Here is a tiny trained network, its code and every weight. The questions are about switching its units off for an input and a target symbol, where a switched-off unit gives its printed mean instead of its output.

import numpy as np


def w(rows, s, z=0):
    codes = np.array(rows[::2]) - 128.0
    scale = np.full(codes.shape[1], s)
    scale[-1] = z or s
    return codes * scale


def f(y):
    return np.maximum(y, 0)


def softmax(a):
    e = np.exp(a - a.max(-1, keepdims=True))
    return e / e.sum(-1, keepdims=True)


def log_softmax(a):
    a = a - a.max(-1, keepdims=True)
    return a - np.log(np.exp(a).sum(-1, keepdims=True))


def net(x, mask):
    ids = ['βγδεζηξπφψ'.index(c) for c in x.split()]
    T = len(ids)
    res = E[ids] + P[:T]
    u = 0
    for l in range(2):
        r = res
        for j in range(2):
            rows = slice(2 * j, 2 * j + 2)
            q, k, v = (r @ M[l][rows].T for M in (Q, K, V))
            z = softmax(np.where(np.tri(T) > 0, q @ k.T / 2**0.5, -1e9)) @ v
            o = O[l][rows]
            res = res + np.where(mask[u + j], z, o[:, -1]) @ o[:, :-1]
        u += 2
        y = f(res @ A[l][:, :-1].T + A[l][:, -1])
        res = res + np.where(mask[u : u + 12], y, B[l][:, -1]) @ B[l][:, :-1]
        u += 12
    return log_softmax(res[-1] @ U[:, :-1].T + U[:, -1])


Q, K, V, O, A, B = {}, {}, {}, {}, {}, {}
E = w([
[58,114,133,83,136,117,127,123],'β',
[175,145,168,48,108,151,163,129],'γ',
[205,249,168,102,120,114,138,110],'δ',
[82,181,210,100,152,115,118,100],'ε',
[95,123,121,39,69,140,125,122],'ζ',
[123,201,195,75,116,102,80,74],'η',
[106,249,136,208,142,127,209,136],'ξ',
[136,172,84,90,62,155,195,178],'π',
[141,23,83,164,226,67,120,107],'φ',
[160,64,130,202,52,126,133,79],'ψ',
],0.014)
P = w([
[65,98,109,105,150,123,200,80],'0',
[181,166,91,78,192,223,110,48],'1',
[46,205,126,142,155,144,46,160],'2',
[82,92,149,104,133,82,193,97],'3',
[197,174,92,95,177,182,100,46],'4',
[111,147,163,166,157,122,70,212],'5',
[109,83,171,107,105,16,179,128],'6',
[240,192,108,83,178,136,100,68],'7',
[152,131,178,171,135,98,82,245],'8',
[96,87,177,99,103,28,177,122],'9',
],0.011)
Q[0] = w([
[153,84,182,76,113,116,79,74],'0.h0',
[165,139,131,212,107,205,144,111],'0.h0',
[2,148,244,103,95,157,116,171],'0.h1',
[249,187,116,173,135,120,176,35],'0.h1',
],0.0071)
K[0] = w([
[136,78,219,32,68,97,100,129],'0.h0',
[115,145,95,188,75,164,142,74],'0.h0',
[86,170,214,53,104,209,171,122],'0.h1',
[255,138,152,219,76,64,121,221],'0.h1',
],0.0068)
V[0] = w([
[144,41,143,195,113,101,114,117],'0.h0',
[105,137,121,66,204,44,160,157],'0.h0',
[87,98,107,71,241,88,113,106],'0.h1',
[173,81,3,53,166,11,64,172],'0.h1',
],0.0047)
O[0] = w([
[125,140,127,151,159,236,241,145,252],'0.h0',
[31,117,153,62,97,114,91,76,85],'0.h0',
[64,89,215,188,132,101,137,90,207],'0.h1',
[113,171,254,156,79,206,169,132,54],'0.h1',
],0.0054,0.0015)
A[0] = w([
[162,101,61,87,197,111,32,82,86],'0.n0',
[109,194,193,145,73,233,129,109,145],'0.n1',
[219,119,79,165,119,232,129,127,75],'0.n2',
[155,191,168,153,109,148,2,146,67],'0.n3',
[191,98,60,156,114,200,160,200,3],'0.n4',
[200,182,109,125,76,237,93,192,176],'0.n5',
[88,196,123,73,167,183,77,177,214],'0.n6',
[70,96,168,158,163,43,205,208,146],'0.n7',
[138,135,94,130,48,88,207,98,107],'0.n8',
[116,86,134,69,113,64,117,126,99],'0.n9',
[114,160,161,151,162,153,212,55,145],'0.n10',
[96,99,127,94,134,109,178,138,93],'0.n11',
],0.0084,0.0043)
B[0] = w([
[218,156,144,69,197,99,200,176,182],'0.n0',
[172,61,46,52,176,18,152,137,167],'0.n1',
[109,143,176,134,170,219,58,83,208],'0.n2',
[45,31,101,124,58,205,176,176,165],'0.n3',
[191,132,121,134,190,198,214,99,156],'0.n4',
[31,80,235,126,203,118,59,109,198],'0.n5',
[222,59,113,137,254,174,100,142,185],'0.n6',
[135,155,89,197,149,227,122,199,254],'0.n7',
[183,187,123,156,96,164,207,64,202],'0.n8',
[125,100,227,123,147,180,172,165,174],'0.n9',
[161,110,63,73,186,57,128,147,225],'0.n10',
[90,53,157,77,114,192,168,185,164],'0.n11',
],0.007,0.0062)
Q[1] = w([
[152,244,72,104,127,128,156,156],'1.h0',
[155,142,89,69,165,148,164,135],'1.h0',
[214,105,156,123,255,203,131,129],'1.h1',
[74,153,162,110,166,121,150,213],'1.h1',
],0.011)
K[1] = w([
[128,217,63,109,165,125,156,94],'1.h0',
[159,152,149,113,119,140,205,38],'1.h0',
[193,127,221,210,78,107,117,207],'1.h1',
[86,179,159,72,143,115,150,255],'1.h1',
],0.009)
V[1] = w([
[167,124,199,149,159,131,155,173],'1.h0',
[171,63,163,67,93,125,116,79],'1.h0',
[97,156,147,142,1,180,85,97],'1.h1',
[162,74,137,208,91,142,99,105],'1.h1',
],0.0071)
O[1] = w([
[118,137,50,99,192,156,136,92,181],'1.h0',
[103,70,162,15,137,50,175,167,134],'1.h0',
[96,127,128,115,176,254,127,109,2],'1.h1',
[163,44,107,201,166,184,90,23,175],'1.h1',
],0.0069,0.0079)
A[1] = w([
[184,165,158,131,118,46,118,112,6],'1.n0',
[105,154,152,128,158,108,63,149,253],'1.n1',
[131,101,110,80,117,69,110,169,165],'1.n2',
[139,246,128,41,112,144,155,131,67],'1.n3',
[220,125,98,153,132,107,107,83,239],'1.n4',
[14,112,94,138,25,176,161,147,121],'1.n5',
[177,142,111,53,22,161,156,151,43],'1.n6',
[81,96,136,135,105,67,101,174,239],'1.n7',
[86,146,202,69,45,139,128,71,103],'1.n8',
[127,172,104,206,110,159,90,150,57],'1.n9',
[158,135,159,64,135,96,197,127,195],'1.n10',
[112,154,64,133,34,97,164,158,42],'1.n11',
],0.012,0.0033)
B[1] = w([
[175,144,96,132,100,178,162,103,155],'1.n0',
[120,118,126,170,95,111,129,135,161],'1.n1',
[143,102,123,162,154,179,186,125,176],'1.n2',
[137,191,191,139,123,168,87,179,147],'1.n3',
[103,155,113,83,99,100,120,137,251],'1.n4',
[132,162,115,60,133,119,187,172,145],'1.n5',
[137,64,42,132,114,170,54,111,140],'1.n6',
[145,133,148,121,149,76,83,178,176],'1.n7',
[192,106,168,109,171,91,127,10,138],'1.n8',
[64,114,155,125,129,143,130,78,160],'1.n9',
[79,134,134,153,83,138,104,108,193],'1.n10',
[117,131,114,123,196,155,140,112,150],'1.n11',
],0.014,0.015)
U = w([
[86,130,155,69,131,129,195,170,3],'β',
[61,65,135,193,109,191,92,90,59],'γ',
[191,193,100,162,76,134,94,157,66],'δ',
[73,155,177,143,77,59,28,194,201],'ε',
[148,130,90,31,204,102,79,86,183],'ζ',
[173,153,201,152,133,108,164,93,41],'η',
[126,179,131,164,186,166,201,120,27],'ξ',
[124,121,81,113,122,202,130,176,13],'π',
[222,82,101,183,221,148,172,179,226],'φ',
[138,96,65,156,43,107,255,93,190],'ψ',
],0.0085,0.0044)

Each question gives the input, a string of symbols that net reads in full, and the target symbol t.
The units are the heads (2 rows each of Q, K, V and O) and the neurons (one row each of A and B). Each row of codes is followed by its name. A weight is (code - 128) times the scale printed after its matrix; where a second scale follows, it is the last column's (O, A, B and U).
mask holds one flag per unit, layer by layer, with each layer's heads first. A switched-off unit (its flag False) gives its mean, the last column of its rows in O or B, instead of its output. The means were averaged over made-up inputs and are rounded, as every weight is.
A unit's drop is (log p(t) with every unit on - log p(t) with that unit switched off) / (log p(t) with every unit on - log p(t) with every unit switched off).
The circuit of an input: a set's keep is (log p(t) with only the set's units on - log p(t) with every unit switched off) / (log p(t) with every unit on - log p(t) with every unit switched off). Starting from the 12 units with the biggest drops (on a tie, the unit counted first), units are removed one at a time, each time the one whose removal leaves the highest keep (on an exact tie, the one counted first), for as long as the keep stays at least 0.8.
circuit, biggest first: the units of the circuit, biggest drop first
unit that matters most: the unit with the biggest drop
k most important neurons: the k neurons with the biggest drops, biggest first
top k neurons in layer l: the k neurons of layer l with the biggest drops, biggest first
heads that matter: for each layer, one digit per head in row order, 1 if its drop is at least 0.15 and else 0, layers parted by /
input ψ ψ φ φ ε η ε, target ε: circuit, biggest first => (1.h1; 1.n10)
input γ γ δ ψ ψ ξ δ, target δ: circuit, biggest first => (1.n3; 1.n0; 1.h1)
input ψ ξ ψ ψ φ δ, target φ: heads that matter => 00 / 00
input η ψ φ φ γ φ, target γ: circuit, biggest first => (0.h1; 0.n7; 1.h0; 1.n9)
input φ ψ φ η ψ ξ ε ε, target δ: unit that matters most => 1.n3
input ζ φ φ φ ξ ψ ξ β ψ, target ε: heads that matter => 10 / 00
input ψ ψ η, target φ: circuit, biggest first => (0.n6; 0.n3; 1.n4)
input φ ψ η ψ γ ψ φ π, target ζ: heads that matter => 00 / 01
input ξ ψ ζ ξ ξ ξ, target γ: heads that matter => 11 / 10
input β ψ ψ ψ β ψ ψ ψ ε, target φ: heads that matter => 00 / 00
input ψ ψ ξ, target φ: circuit, biggest first => (0.n6; 1.n2; 1.h1; 0.n1)
input γ ψ ε, target φ: 3 most important neurons => (1.n2; 0.n6; 1.n4)
input β ε ψ ψ ψ π, target φ: circuit, biggest first => (1.n4; 0.n6)
input ψ β η ψ ψ ζ, target φ: circuit, biggest first => (1.n4; 0.n6)
input γ ψ η β ξ, target δ: top 2 neurons in layer 1 => (1.n0; 1.n3)
input ψ ψ ζ, target φ: top 2 neurons in layer 1 => (1.n2; 1.n4)
input ζ ψ β β, target β: top 2 neurons in layer 0 => (0.n11; 0.n7)
input ψ γ ξ φ γ, target ψ: unit that matters most => 1.h1
input γ φ ψ ξ, target ξ: heads that matter => 00 / 01
input ψ γ ψ, target ε: top 2 neurons in layer 0 => (0.n7; 0.n6)
input γ ψ η φ ψ φ, target ε: most important neuron => (0.n7)
input φ ψ ψ ψ ξ ξ, target ε: top 3 neurons in layer 0 => (0.n6; 0.n8; 0.n2)
input ξ ψ ψ ψ π ψ, target γ: heads that matter => 10 / 01
input φ ζ ψ ψ ψ β, target φ: 2 most important neurons => (0.n6; 1.n4)
input β ψ ψ ψ φ φ ξ φ ξ, target ε: heads that matter => 01 / 11
input β ψ ξ, target φ: circuit, biggest first => (0.n6; 0.n1; 1.n2; 1.h1)
input φ ψ β, target φ: 2 most important neurons => (0.n6; 1.n2)
input ψ ψ φ ψ β γ β, target β: 3 most important neurons => (1.n5; 0.n7; 0.n11)
input π ξ ψ, target φ: 2 most important neurons => (0.n7; 0.n6)
